Below is a small trained network, with its code and all its weights. Each question gives an input and a target symbol and asks what happens when units are switched off, that is, made to give their printed mean instead of their output.

import numpy as np


def w(rows, s, z=0):
    codes = np.array(rows[::2]) - 128.0
    scale = np.full(codes.shape[1], s)
    scale[-1] = z or s
    return codes * scale


def norm(h):
    return h / np.sqrt((h * h).mean(-1, keepdims=True) + 1e-5)


def softmax(a):
    e = np.exp(a - a.max(-1, keepdims=True))
    return e / e.sum(-1, keepdims=True)


def log_softmax(a):
    a = a - a.max(-1, keepdims=True)
    return a - np.log(np.exp(a).sum(-1, keepdims=True))


def net(x, mask):
    ids = ['ΓΘΠΩαβδεζηλμφψ'.index(c) for c in x.split()]
    T = len(ids)
    res = E[ids] + P[:T]
    u = 0
    for l in range(2):
        r = norm(res)
        for j in range(3):
            rows = slice(4 * j, 4 * j + 4)
            q, k, v = (r @ M[l][rows].T for M in (Q, K, V))
            z = softmax(np.where(np.tri(T) > 0, q @ k.T / 4**0.5, -1e9)) @ v
            o = O[l][rows]
            res = res + np.where(mask[u + j], z, o[:, -1]) @ o[:, :-1]
        u += 3
    return log_softmax(norm(res)[-1] @ U[:, :-1].T + U[:, -1])


Q, K, V, O = {}, {}, {}, {}
E = w([
[99,69,159],'Γ',
[101,121,149],'Θ',
[102,152,139],'Π',
[97,156,120],'Ω',
[89,141,166],'α',
[95,154,163],'β',
[99,35,141],'δ',
[113,84,100],'ε',
[118,159,112],'ζ',
[99,139,104],'η',
[122,160,112],'λ',
[254,197,250],'μ',
[174,110,51],'φ',
[181,98,74],'ψ',
],0.0065)
P = w([
[119,96,241],'0',
[181,216,2],'1',
[159,159,176],'2',
[166,118,151],'3',
[161,135,140],'4',
[156,127,140],'5',
[159,117,140],'6',
[154,124,147],'7',
[146,93,129],'8',
[110,155,172],'9',
],0.0024)
Q[0] = w([
[74,186,63],'L0H0',
[196,159,172],'L0H0',
[81,74,155],'L0H0',
[55,33,62],'L0H0',
[142,180,111],'L0H1',
[115,78,170],'L0H1',
[143,153,144],'L0H1',
[183,175,164],'L0H1',
[106,108,163],'L0H2',
[148,161,162],'L0H2',
[197,139,3],'L0H2',
[114,97,174],'L0H2',
],0.0042)
K[0] = w([
[119,191,3],'L0H0',
[143,151,220],'L0H0',
[118,94,157],'L0H0',
[94,24,60],'L0H0',
[111,106,143],'L0H1',
[153,150,198],'L0H1',
[144,109,137],'L0H1',
[55,46,209],'L0H1',
[134,137,79],'L0H2',
[86,47,167],'L0H2',
[58,181,238],'L0H2',
[143,32,37],'L0H2',
],0.0041)
V[0] = w([
[67,110,66],'L0H0',
[3,116,104],'L0H0',
[173,31,61],'L0H0',
[84,91,131],'L0H0',
[129,126,134],'L0H1',
[152,89,157],'L0H1',
[79,95,66],'L0H1',
[143,43,222],'L0H1',
[213,85,217],'L0H2',
[122,89,166],'L0H2',
[233,149,82],'L0H2',
[174,156,50],'L0H2',
],0.0028)
O[0] = w([
[139,146,250,154],'L0H0',
[245,94,136,238],'L0H0',
[110,158,195,41],'L0H0',
[164,150,123,170],'L0H0',
[132,123,124,131],'L0H1',
[87,217,80,117],'L0H1',
[120,164,119,133],'L0H1',
[148,68,72,163],'L0H1',
[154,104,98,93],'L0H2',
[99,143,110,154],'L0H2',
[80,120,197,2],'L0H2',
[126,75,165,42],'L0H2',
],0.0019,0.00072)
Q[1] = w([
[60,254,111],'L1H0',
[17,72,140],'L1H0',
[33,169,50],'L1H0',
[231,150,240],'L1H0',
[114,71,22],'L1H1',
[131,74,68],'L1H1',
[56,253,139],'L1H1',
[83,245,50],'L1H1',
[59,34,55],'L1H2',
[232,142,200],'L1H2',
[82,107,161],'L1H2',
[106,31,197],'L1H2',
],0.0046)
K[1] = w([
[152,77,202],'L1H0',
[192,104,75],'L1H0',
[126,3,134],'L1H0',
[168,238,182],'L1H0',
[79,157,202],'L1H1',
[67,147,179],'L1H1',
[189,55,148],'L1H1',
[140,89,192],'L1H1',
[159,96,204],'L1H2',
[130,170,65],'L1H2',
[195,83,118],'L1H2',
[230,163,93],'L1H2',
],0.0059)
V[1] = w([
[127,188,80],'L1H0',
[68,172,81],'L1H0',
[190,110,165],'L1H0',
[33,120,171],'L1H0',
[99,75,142],'L1H1',
[223,117,121],'L1H1',
[179,110,101],'L1H1',
[114,201,218],'L1H1',
[179,190,184],'L1H2',
[244,133,106],'L1H2',
[109,108,255],'L1H2',
[57,131,57],'L1H2',
],0.0079)
O[1] = w([
[82,196,123,92],'L1H0',
[41,145,88,151],'L1H0',
[212,111,174,91],'L1H0',
[153,75,2,233],'L1H0',
[147,107,61,164],'L1H1',
[145,84,172,45],'L1H1',
[140,72,155,80],'L1H1',
[155,187,140,150],'L1H1',
[129,196,186,92],'L1H2',
[149,107,222,1],'L1H2',
[227,219,68,182],'L1H2',
[29,65,77,182],'L1H2',
],0.0051,0.0011)
U = w([
[202,86,75,33],'Γ',
[193,114,77,36],'Θ',
[130,180,95,1],'Π',
[95,168,81,2],'Ω',
[152,165,83,13],'α',
[149,201,86,244],'β',
[159,64,68,97],'δ',
[130,25,81,218],'ε',
[68,160,148,108],'ζ',
[27,112,57,108],'η',
[69,160,164,126],'λ',
[237,214,255,176],'μ',
[132,75,218,225],'φ',
[161,78,230,224],'ψ',
],0.0098,0.0033)

Each question gives the input, a string of symbols that net reads in full, and the target symbol t.
The units are the heads (4 rows each of Q, K, V and O). Each row of codes is followed by its name. A weight is (code - 128) times the scale printed after its matrix; where a second scale follows, it is the last column's (O and U).
mask holds one flag per head, layer by layer. A switched-off head (its flag False) gives its mean, the last column of its rows in O, instead of its output. The means were averaged over made-up inputs and are rounded, as every weight is.
A unit's drop is (log p(t) with every unit on - log p(t) with that unit switched off) / (log p(t) with every unit on - log p(t) with every unit switched off).
The circuit of an input: a set's keep is (log p(t) with only the set's units on - log p(t) with every unit switched off) / (log p(t) with every unit on - log p(t) with every unit switched off). Starting from all 6 units, units are removed one at a time, each time the one whose removal leaves the highest keep (on an exact tie, the one counted first), for as long as the keep stays at least 0.8.
units of the circuit, in order: the units of the circuit, biggest drop first
which heads matter: for each layer, one digit per head in row order, 1 if its drop is at least 0.15 and else 0, layers parted by /
drop when u is switched off: that unit's drop, to one decimal
input ε β η μ α β ε, target β: units of the circuit, in order	L1H1, L1H2
input β ψ ε Π, target ε: which heads matter	000 / 010
input ε δ Ω, target ε: units of the circuit, in order	L1H1, L1H0
input ε ψ β α, target ψ: which heads matter	000 / 001
input β δ α δ ε ε β, target ε: units of the circuit, in order	L1H1
input μ β α, target μ: which heads matter	000 / 001
input β Γ μ Π α Π δ Ω η β, target η: which heads matter	101 / 000
input Π ψ ψ δ, target ψ: which heads matter	000 / 100
input ψ β β Γ ψ μ ψ, target μ: which heads matter	000 / 101
input Θ Θ ε λ, target ε: which heads matter	000 / 011
input ε α Γ ψ Γ, target ψ: which heads matter	100 / 101
input Γ β β Θ, target β: which heads matter	000 / 001
input Ω β η α δ ψ η ζ, target η: which heads matter	101 / 001
input Γ φ α ψ ζ α Π η Π δ, target η: units of the circuit, in order	L1H0, L1H1
input δ λ ε μ λ ε μ β μ λ, target μ: units of the circuit, in order	L1H0
input Θ Ω μ μ μ Π, target μ: which heads matter	000 / 000
input φ Θ Γ β φ β ψ φ ψ ε, target ψ: which heads matter	000 / 100
input ψ φ η, target ψ: units of the circuit, in order	L1H0, L1H1
input μ ζ ζ μ Ω φ, target μ: which heads matter	000 / 011
input φ η Θ β ψ β, target ψ: units of the circuit, in order	L1H1
input ε α ε η, target ε: units of the circuit, in order	L1H2, L1H0
input Γ ζ Π β β α Γ, target β: drop when L1H1 is switched off	0.2
input ζ μ Θ, target μ: drop when L1H2 is switched off	0.1
input Π η Γ φ δ Γ β, target ε: drop when L0H2 is switched off	0.0
